Below are the code and all the weights of a small trained network. Each question names an input and a class and asks about switching units off, where a switched-off unit gives its printed mean instead of its output.

import numpy as np


def w(rows, s, z=0):
    codes = np.array(rows[::2]) - 128.0
    scale = np.full(codes.shape[1], s)
    scale[-1] = z or s
    return codes * scale


def norm(h):
    return h / np.sqrt((h * h).mean(-1, keepdims=True) + 1e-5)


def f(y):
    return y / 2 * (1 + np.tanh(0.7978845608 * (y + 0.044715 * y**3)))


def log_softmax(a):
    a = a - a.max(-1, keepdims=True)
    return a - np.log(np.exp(a).sum(-1, keepdims=True))


def net(x, mask):
    res = np.array(x, float).reshape(1, 8) / 4 @ E
    u = 0
    for l in range(4):
        y = f(norm(res) @ A[l][:, :-1].T + A[l][:, -1])
        res = res + np.where(mask[u : u + 4], y, B[l][:, -1]) @ B[l][:, :-1]
        u += 4
    return log_softmax(norm(res)[-1] @ U[:, :-1].T + U[:, -1])


A, B = {}, {}
E = w([
[133,121,119,128,134,134,122,125,132,130],'x0',
[131,135,152,145,142,134,130,155,130,144],'x1',
[131,140,153,152,144,140,124,152,142,153],'x2',
[191,141,136,253,107,209,195,39,129,102],'x3',
[247,223,113,109,146,90,70,154,76,87],'x4',
[128,117,118,141,151,122,131,148,133,122],'x5',
[122,120,94,146,157,123,113,118,152,137],'x6',
[227,174,147,104,176,80,241,122,191,118],'x7',
],0.0077)
A[0] = w([
[131,126,112,122,70,64,139,153,169,155,25],'0.n1',
[122,151,126,50,196,120,170,140,144,125,31],'0.n2',
[81,83,128,84,147,150,86,149,80,151,151],'0.n3',
[123,106,117,254,78,170,82,116,68,77,3],'0.n4',
],0.0077,0.0021)
B[0] = w([
[139,80,134,140,72,132,139,146,49,250,135],'0.n1',
[119,165,220,90,96,9,118,56,92,164,185],'0.n2',
[75,158,147,255,37,132,96,105,176,124,214],'0.n3',
[234,81,212,5,166,77,90,150,186,150,253],'0.n4',
],0.0091,0.0053)
A[1] = w([
[63,18,194,75,151,115,129,111,137,192,129],'1.n1',
[134,60,130,131,126,154,253,89,146,174,3],'1.n2',
[158,130,129,113,115,106,65,128,103,146,103],'1.n3',
[152,130,78,141,109,141,119,153,124,149,149],'1.n4',
],0.011,0.0021)
B[1] = w([
[223,202,101,142,143,210,218,118,173,51,255],'1.n1',
[38,149,192,181,131,134,51,116,81,74,199],'1.n2',
[93,58,171,132,197,96,94,165,148,160,189],'1.n3',
[141,106,254,144,187,169,180,107,162,49,124],'1.n4',
],0.011,0.0092)
A[2] = w([
[114,26,96,95,31,236,76,107,124,164,255],'2.n1',
[108,130,80,118,97,167,180,221,160,110,160],'2.n2',
[2,135,99,181,65,219,173,175,181,75,42],'2.n3',
[42,125,167,142,158,149,21,155,62,108,22],'2.n4',
],0.0073,0.00064)
B[2] = w([
[183,133,32,103,161,109,180,125,128,148,157],'2.n1',
[201,89,79,143,175,65,28,53,133,44,148],'2.n2',
[222,86,172,11,155,102,103,226,53,250,253],'2.n3',
[55,57,173,254,96,152,81,49,202,81,194],'2.n4',
],0.0083,0.0067)
A[3] = w([
[128,149,88,94,139,185,238,127,135,30,128],'3.n1',
[199,47,172,8,130,169,57,133,136,253,250],'3.n2',
[207,221,126,115,187,221,239,96,150,7,44],'3.n3',
[126,100,158,167,48,64,135,124,210,45,123],'3.n4',
],0.0065,0.0019)
B[3] = w([
[118,140,158,109,138,151,254,138,163,192,168],'3.n1',
[135,208,93,58,145,30,122,164,31,140,244],'3.n2',
[108,66,48,149,50,174,156,41,157,191,254],'3.n3',
[125,177,103,94,82,206,112,37,108,76,157],'3.n4',
],0.01,0.0097)
U = w([
[202,98,90,52,162,50,57,239,55,174,214],'0',
[194,93,85,128,74,237,201,73,174,158,6],'1',
[3,81,188,208,124,175,27,121,134,39,166],'2',
],0.011,0.0011)

Each question gives the input, the list of numbers given to net, and the class t.
The units are the neurons (one row each of A and B). Each row of codes is followed by its name. A weight is (code - 128) times the scale printed after its matrix; where a second scale follows, it is the last column's (A, B and U).
mask holds one flag per neuron, layer by layer. A switched-off neuron (its flag False) gives its mean, the last column of its row in B, instead of its output. The means were averaged over made-up inputs and are rounded, as every weight is.
A unit's drop is (log p(t) with every unit on - log p(t) with that unit switched off) / (log p(t) with every unit on - log p(t) with every unit switched off).
The circuit of an input: a set's keep is (log p(t) with only the set's units on - log p(t) with every unit switched off) / (log p(t) with every unit on - log p(t) with every unit switched off). Starting from the 12 units with the biggest drops (on a tie, the unit counted first), units are removed one at a time, each time the one whose removal leaves the highest keep (on an exact tie, the one counted first), for as long as the keep stays at least 0.8.
circuit, biggest first: the units of the circuit, biggest drop first
k most important neurons: the k neurons with the biggest drops, biggest first
k most important neurons of layer l: the k neurons of layer l with the biggest drops, biggest first
drop when u is switched off: that unit's drop, to one decimal
input [4,-5,-1,-4,3,-3,8,-7], class 2: circuit, biggest first -> 2.n4
input [-8,-2,7,2,-2,-6,-2,-8], class 1: 3 most important neurons -> 0.n4, 1.n1, 2.n3
input [-7,1,4,0,-4,-3,8,-4], class 0: 2 most important neurons of layer 2 -> 2.n3, 2.n4
input [2,-7,0,3,1,-4,4,-1], class 0: 2 most important neurons -> 3.n2, 1.n3
input [-5,0,5,2,1,-8,-3,-4], class 0: 2 most important neurons -> 0.n4, 1.n3
input [8,5,0,0,5,-7,4,-8], class 2: 3 most important neurons -> 2.n4, 0.n3, 2.n3
input [-5,8,-6,7,5,1,-6,0], class 0: 3 most important neurons -> 0.n4, 1.n1, 0.n3
input [-2,-2,8,8,-4,-8,8,7], class 2: 2 most important neurons -> 1.n2, 1.n1
input [-1,-3,-7,5,3,5,6,-1], class 0: 2 most important neurons -> 0.n4, 1.n1
input [4,7,5,6,1,5,-5,-4], class 0: 2 most important neurons -> 0.n4, 3.n2
input [-8,-4,-8,-7,-2,-2,-6,8], class 1: 2 most important neurons -> 1.n1, 2.n3
input [2,8,4,0,-2,-6,3,-7], class 0: 2 most important neurons -> 0.n3, 2.n3
input [-6,7,0,3,-5,-4,6,-8], class 1: 2 most important neurons -> 1.n1, 0.n4
input [3,-3,6,-4,-7,-6,2,-8], class 0: circuit, biggest first -> 2.n3
input [6,1,8,0,8,3,-8,-8], class 2: 2 most important neurons -> 2.n4, 2.n3
input [1,8,6,-2,3,6,2,-8], class 2: drop when 2.n4 is switched off -> 0.1
input [5,-3,-7,5,-8,8,-4,8], class 2: drop when 1.n2 is switched off -> 1.1
input [0,5,-7,-5,-5,-1,5,6], class 1: drop when 1.n1 is switched off -> 0.8
input [-1,3,3,-6,-7,8,6,4], class 1: drop when 1.n1 is switched off -> 5.1
input [7,-7,1,2,2,-3,-7,-1], class 0: most important neuron -> 1.n1
